Here is a tiny trained network, its code and every weight. The questions are about switching its units off for an input and a target symbol, where a switched-off unit gives its printed mean instead of its output.

import numpy as np


def w(rows, s, z=0):
    codes = np.array(rows[::2]) - 128.0
    scale = np.full(codes.shape[1], s)
    scale[-1] = z or s
    return codes * scale


def norm(h):
    return h / np.sqrt((h * h).mean(-1, keepdims=True) + 1e-5)


def softmax(a):
    e = np.exp(a - a.max(-1, keepdims=True))
    return e / e.sum(-1, keepdims=True)


def log_softmax(a):
    a = a - a.max(-1, keepdims=True)
    return a - np.log(np.exp(a).sum(-1, keepdims=True))


def net(x, mask):
    ids = ['αζθλμξσφψω'.index(c) for c in x.split()]
    T = len(ids)
    res = E[ids] + P[:T]
    u = 0
    for l in range(3):
        r = norm(res)
        for j in range(3):
            rows = slice(2 * j, 2 * j + 2)
            q, k, v = (r @ M[l][rows].T for M in (Q, K, V))
            z = softmax(np.where(np.tri(T) > 0, q @ k.T / 2**0.5, -1e9)) @ v
            o = O[l][rows]
            res = res + np.where(mask[u + j], z, o[:, -1]) @ o[:, :-1]
        u += 3
    return log_softmax(norm(res)[-1] @ U[:, :-1].T + U[:, -1])


Q, K, V, O = {}, {}, {}, {}
E = w([
[147,156,159,136,75,108],'α',
[146,149,151,138,77,107],'ζ',
[168,111,125,96,120,124],'θ',
[143,254,67,220,207,118],'λ',
[146,146,142,134,83,105],'μ',
[143,146,144,138,82,102],'ξ',
[165,98,85,133,94,92],'σ',
[89,160,142,142,102,90],'φ',
[98,126,157,140,155,90],'ψ',
[160,166,124,93,106,118],'ω',
],0.023)
P = w([
[255,134,10,83,22,191],'0',
[171,124,90,88,160,53],'1',
[151,120,101,118,145,48],'2',
[138,123,125,142,125,48],'3',
[125,120,148,166,108,48],'4',
[113,119,156,173,98,56],'5',
[105,118,169,179,81,60],'6',
[90,113,174,182,74,64],'7',
[85,115,174,179,58,77],'8',
[84,105,176,179,52,87],'9',
[90,108,197,195,50,76],'10',
],0.0082)
Q[0] = w([
[85,174,123,151,152,149],'0.h1',
[126,101,129,97,140,172],'0.h1',
[118,9,121,140,101,115],'0.h2',
[143,124,170,195,71,148],'0.h2',
[101,124,89,182,111,125],'0.h3',
[152,170,124,93,117,129],'0.h3',
],0.015)
K[0] = w([
[12,132,140,163,174,215],'0.h1',
[143,127,122,96,107,47],'0.h1',
[203,155,141,255,234,180],'0.h2',
[167,193,68,133,95,74],'0.h2',
[195,190,29,184,162,120],'0.h3',
[156,97,105,43,29,198],'0.h3',
],0.0077)
V[0] = w([
[81,94,238,79,217,87],'0.h1',
[135,116,129,89,139,146],'0.h1',
[154,230,126,181,171,97],'0.h2',
[145,194,59,191,154,157],'0.h2',
[191,31,71,179,200,177],'0.h3',
[144,255,75,254,198,114],'0.h3',
],0.0089)
O[0] = w([
[179,59,189,237,44,78,10],'0.h1',
[9,145,154,147,173,97,86],'0.h1',
[216,191,195,93,165,149,236],'0.h2',
[226,119,134,110,199,1,130],'0.h2',
[133,106,150,120,65,129,2],'0.h3',
[83,121,24,17,44,204,177],'0.h3',
],0.0068,0.0052)
Q[1] = w([
[182,67,148,98,138,217],'1.h1',
[136,91,83,244,212,160],'1.h1',
[173,131,170,174,52,143],'1.h2',
[195,126,98,40,119,84],'1.h2',
[158,251,105,95,56,128],'1.h3',
[141,148,222,24,147,204],'1.h3',
],0.012)
K[1] = w([
[163,171,122,140,229,112],'1.h1',
[202,113,213,85,153,55],'1.h1',
[58,158,195,63,98,120],'1.h2',
[104,225,104,155,198,128],'1.h2',
[157,166,61,11,181,114],'1.h3',
[163,147,121,221,163,152],'1.h3',
],0.013)
V[1] = w([
[253,138,151,238,245,192],'1.h1',
[17,180,29,169,104,96],'1.h1',
[109,79,110,2,152,61],'1.h2',
[177,187,148,156,198,116],'1.h2',
[97,173,91,74,78,212],'1.h3',
[156,145,125,61,125,91],'1.h3',
],0.0091)
O[1] = w([
[117,78,107,174,239,105,69],'1.h1',
[141,128,72,167,134,130,218],'1.h1',
[119,113,63,147,140,137,205],'1.h2',
[82,153,142,135,25,121,230],'1.h2',
[148,190,107,182,252,75,180],'1.h3',
[123,125,62,139,67,167,253],'1.h3',
],0.012,0.0074)
Q[2] = w([
[43,186,103,179,132,31],'2.h1',
[131,192,79,228,147,124],'2.h1',
[197,151,113,140,67,235],'2.h2',
[139,101,103,74,102,254],'2.h2',
[139,108,42,143,75,89],'2.h3',
[236,200,68,102,153,85],'2.h3',
],0.011)
K[2] = w([
[179,156,31,129,214,96],'2.h1',
[74,111,102,183,159,121],'2.h1',
[103,166,75,185,161,220],'2.h2',
[97,90,46,155,144,155],'2.h2',
[170,102,159,38,48,64],'2.h3',
[189,165,43,2,126,85],'2.h3',
],0.013)
V[2] = w([
[133,108,93,43,134,154],'2.h1',
[160,136,69,105,201,133],'2.h1',
[153,114,181,230,157,133],'2.h2',
[221,121,115,125,124,52],'2.h2',
[64,76,113,106,84,115],'2.h3',
[249,179,155,74,114,21],'2.h3',
],0.012)
O[2] = w([
[158,215,157,205,171,68,175],'2.h1',
[226,156,2,151,138,166,251],'2.h1',
[85,123,136,95,30,99,1],'2.h2',
[146,167,253,92,117,120,181],'2.h2',
[188,172,78,71,129,82,150],'2.h3',
[127,31,234,87,22,53,192],'2.h3',
],0.0082,0.0084)
U = w([
[114,149,114,115,122,131,85],'α',
[114,136,111,128,123,138,87],'ζ',
[137,153,230,181,86,138,255],'θ',
[181,172,50,171,169,122,203],'λ',
[77,161,90,92,132,62,72],'μ',
[121,132,121,132,126,152,100],'ξ',
[160,84,71,88,86,44,68],'σ',
[122,254,79,58,15,138,63],'φ',
[133,137,124,129,121,175,85],'ψ',
[114,140,114,121,127,135,91],'ω',
],0.0093,0.0073)

Each question gives the input, a string of symbols that net reads in full, and the target symbol t.
The units are the heads (2 rows each of Q, K, V and O). Each row of codes is followed by its name. A weight is (code - 128) times the scale printed after its matrix; where a second scale follows, it is the last column's (O and U).
mask holds one flag per head, layer by layer. A switched-off head (its flag False) gives its mean, the last column of its rows in O, instead of its output. The means were averaged over made-up inputs and are rounded, as every weight is.
A unit's drop is (log p(t) with every unit on - log p(t) with that unit switched off) / (log p(t) with every unit on - log p(t) with every unit switched off).
The circuit of an input: a set's keep is (log p(t) with only the set's units on - log p(t) with every unit switched off) / (log p(t) with every unit on - log p(t) with every unit switched off). Starting from all 9 units, units are removed one at a time, each time the one whose removal leaves the highest keep (on an exact tie, the one counted first), for as long as the keep stays at least 0.8.
units of the circuit, in order: the units of the circuit, biggest drop first
unit that matters most: the unit with the biggest drop
heads that matter: for each layer, one digit per head in row order, 1 if its drop is at least 0.15 and else 0, layers parted by /
input α φ ξ α λ α ω ψ ξ, target λ: units of the circuit, in order	[0.h2 1.h1 0.h3]
input λ ψ ω α φ ψ ω ψ, target φ: units of the circuit, in order	[1.h1]
input ω λ ψ α σ, target σ: heads that matter	011 / 010 / 001
input α θ ω α λ ζ ξ ψ θ μ, target θ: heads that matter	110 / 110 / 001
input ζ φ α λ μ θ ζ, target θ: units of the circuit, in order	[2.h3 0.h2]
input λ ψ θ θ ψ θ ψ ζ θ ξ, target θ: units of the circuit, in order	[0.h2 2.h3]
input α φ ψ σ φ φ λ θ ψ ω, target θ: heads that matter	010 / 010 / 001
input φ ξ ζ ψ ψ θ ω λ α ω, target λ: units of the circuit, in order	[1.h1 0.h2]
input φ ψ θ λ θ α, target θ: units of the circuit, in order	[0.h2 2.h3]
input ζ θ ξ ψ λ θ ω θ ζ φ θ, target θ: heads that matter	000 / 000 / 000
input α θ ω ψ σ θ ζ λ μ, target λ: units of the circuit, in order	[1.h1 0.h3]
input λ ω θ ω φ ψ θ μ σ λ, target φ: units of the circuit, in order	[0.h3 1.h1]
input λ ψ α φ ψ θ ζ ψ ψ μ, target θ: units of the circuit, in order	[0.h2 2.h3]
input ψ ζ α θ λ ψ θ α, target θ: units of the circuit, in order	[2.h3 0.h2]
input ψ ψ σ α ξ ζ θ θ θ θ, target θ: heads that matter	001 / 000 / 100
input α ψ ζ ψ ζ λ σ, target σ: heads that matter	011 / 110 / 001
input ψ ψ ξ ζ λ ζ α ψ μ, target λ: unit that matters most	1.h1
input ω ζ θ θ, target φ: heads that matter	111 / 011 / 101
input ψ θ α θ φ λ μ ζ, target λ: heads that matter	011 / 100 / 000
input ω ζ ψ θ ψ φ λ ξ, target λ: unit that matters most	0.h1
